Here is a tiny trained network, its code and every weight. The questions are about switching its units off for an input and a class, where a switched-off unit gives its printed mean instead of its output.

import numpy as np


def w(rows, s, z=0):
    codes = np.array(rows[::2]) - 128.0
    scale = np.full(codes.shape[1], s)
    scale[-1] = z or s
    return codes * scale


def f(y):
    return np.maximum(y, 0)


def log_softmax(a):
    a = a - a.max(-1, keepdims=True)
    return a - np.log(np.exp(a).sum(-1, keepdims=True))


def net(x, mask):
    res = np.array(x, float).reshape(1, 8) / 4 @ E
    y = f(res @ A[0][:, :-1].T + A[0][:, -1])
    res = res + np.where(mask, y, B[0][:, -1]) @ B[0][:, :-1]
    return log_softmax(res[-1] @ U[:, :-1].T + U[:, -1])


A, B = {}, {}
E = w([
[127,128,128,128,127,129],'x0',
[44,174,244,177,94,53],'x1',
[29,75,81,95,21,155],'x2',
[131,126,127,130,125,125],'x3',
[103,198,31,244,149,101],'x4',
[131,126,126,130,125,125],'x5',
[59,83,91,40,218,30],'x6',
[101,9,156,255,179,165],'x7',
],0.0096)
A[0] = w([
[167,94,82,90,152,175,64],'n1',
[49,85,108,79,63,163,2],'n2',
[47,211,206,126,86,51,83],'n3',
[183,134,149,116,195,110,96],'n4',
[163,149,145,147,72,199,9],'n5',
[110,63,147,165,154,147,14],'n6',
[207,173,197,169,203,75,70],'n7',
[171,156,177,146,58,207,101],'n8',
[114,85,165,67,163,121,121],'n9',
[168,239,135,30,97,110,116],'n10',
[201,63,110,73,142,174,69],'n11',
[237,91,101,126,180,122,10],'n12',
[92,97,95,86,172,87,55],'n13',
[171,77,35,120,136,139,32],'n14',
[120,11,179,197,188,164,1],'n15',
[128,127,219,139,128,69,129],'n16',
[44,185,23,180,188,109,80],'n17',
[86,80,112,96,171,45,7],'n18',
[98,62,162,47,184,93,93],'n19',
[109,136,102,104,87,119,29],'n20',
[29,137,82,105,55,172,70],'n21',
[117,51,200,56,81,170,26],'n22',
[126,157,148,139,97,203,16],'n23',
[159,129,181,119,93,181,91],'n24',
[85,134,47,170,80,106,120],'n25',
[89,105,215,149,112,97,75],'n26',
[173,109,142,160,72,137,49],'n27',
[53,63,99,116,78,168,80],'n28',
[180,114,158,147,76,199,51],'n29',
[171,136,15,98,127,162,109],'n30',
],0.012,0.0037)
B[0] = w([
[82,107,179,174,109,138,196],'n1',
[141,159,143,113,174,142,197],'n2',
[74,68,191,159,92,151,220],'n3',
[152,197,142,81,195,174,182],'n4',
[129,154,134,149,127,85,192],'n5',
[100,83,85,105,133,114,176],'n6',
[148,147,147,71,186,166,217],'n7',
[139,168,124,155,123,70,219],'n8',
[186,160,93,164,77,110,184],'n9',
[91,29,8,102,168,119,247],'n10',
[91,104,170,155,92,168,211],'n11',
[114,136,158,109,135,146,196],'n12',
[137,161,141,186,152,65,186],'n13',
[86,128,172,168,120,138,203],'n14',
[94,38,38,77,149,92,226],'n15',
[115,118,166,154,123,165,186],'n16',
[214,133,124,157,43,126,231],'n17',
[124,186,139,168,129,87,192],'n18',
[163,186,131,152,80,81,209],'n19',
[122,140,102,120,148,133,156],'n20',
[116,157,131,83,205,143,207],'n21',
[201,106,111,92,78,186,208],'n22',
[113,172,143,129,125,81,172],'n23',
[174,168,121,166,103,92,181],'n24',
[191,129,116,84,131,190,202],'n25',
[93,93,157,137,103,159,184],'n26',
[129,169,118,155,135,96,169],'n27',
[133,180,160,79,223,137,204],'n28',
[133,155,122,136,124,95,198],'n29',
[63,81,184,177,93,139,230],'n30',
],0.012,0.015)
U = w([
[23,85,204,167,106,195,85],'0',
[134,188,112,168,133,15,92],'1',
[72,42,3,91,161,121,143],'2',
[143,169,156,72,238,224,78],'3',
[241,115,98,130,55,207,248],'4',
],0.012,0.011)

Each question gives the input, the list of numbers given to net, and the class t.
The units are the neurons (one row each of A and B). Each row of codes is followed by its name. A weight is (code - 128) times the scale printed after its matrix; where a second scale follows, it is the last column's (A, B and U).
mask holds one flag per neuron, in row order. A switched-off neuron (its flag False) gives its mean, the last column of its row in B, instead of its output. The means were averaged over made-up inputs and are rounded, as every weight is.
A unit's drop is (log p(t) with every unit on - log p(t) with that unit switched off) / (log p(t) with every unit on - log p(t) with every unit switched off).
The circuit of an input: a set's keep is (log p(t) with only the set's units on - log p(t) with every unit switched off) / (log p(t) with every unit on - log p(t) with every unit switched off). Starting from the 12 units with the biggest drops (on a tie, the unit counted first), units are removed one at a time, each time the one whose removal leaves the highest keep (on an exact tie, the one counted first), for as long as the keep stays at least 0.8.
units of the circuit, in order: the units of the circuit, biggest drop first
most important unit: the unit with the biggest drop
top k neurons: the k neurons with the biggest drops, biggest first
drop when u is switched off: that unit's drop, to one decimal
input [-2,-3,-5,-3,6,-6,-4,6], class 2: units of the circuit, in order	n15
input [-1,-5,2,6,-1,1,-5,-4], class 0: top 2 neurons	n30, n11
input [4,6,0,-8,7,0,1,-2], class 4: units of the circuit, in order	n17, n25
input [-3,5,1,1,-1,-5,-5,6], class 2: top 2 neurons	n15, n30
input [2,-3,4,-2,0,5,-3,3], class 3: top 3 neurons	n10, n28, n3
input [2,-3,-4,-8,-5,7,4,-4], class 4: top 2 neurons	n15, n19
input [1,6,7,-3,-2,-6,-6,-5], class 3: top 4 neurons	n21, n30, n2, n28
input [0,1,0,-7,4,6,5,5], class 1: top 2 neurons	n10, n18
input [0,5,-1,-1,6,8,3,-2], class 4: top 2 neurons	n17, n30
input [-3,5,-3,-4,-1,8,-8,8], class 1: top 2 neurons	n10, n8
input [-7,-4,3,-3,-6,8,1,5], class 4: top 2 neurons	n22, n10
input [8,-5,7,1,-8,-1,5,-6], class 4: top 3 neurons	n22, n9, n19
input [-6,4,7,1,-2,-7,-1,4], class 3: drop when n28 is switched off	0.1
input [4,5,-7,1,-1,2,5,0], class 3: drop when n30 is switched off	0.1
input [4,6,-5,-1,-5,5,-1,-5], class 0: most important unit	n3
input [2,-8,-8,-8,-6,-3,1,-7], class 0: drop when n1 is switched off	0.4
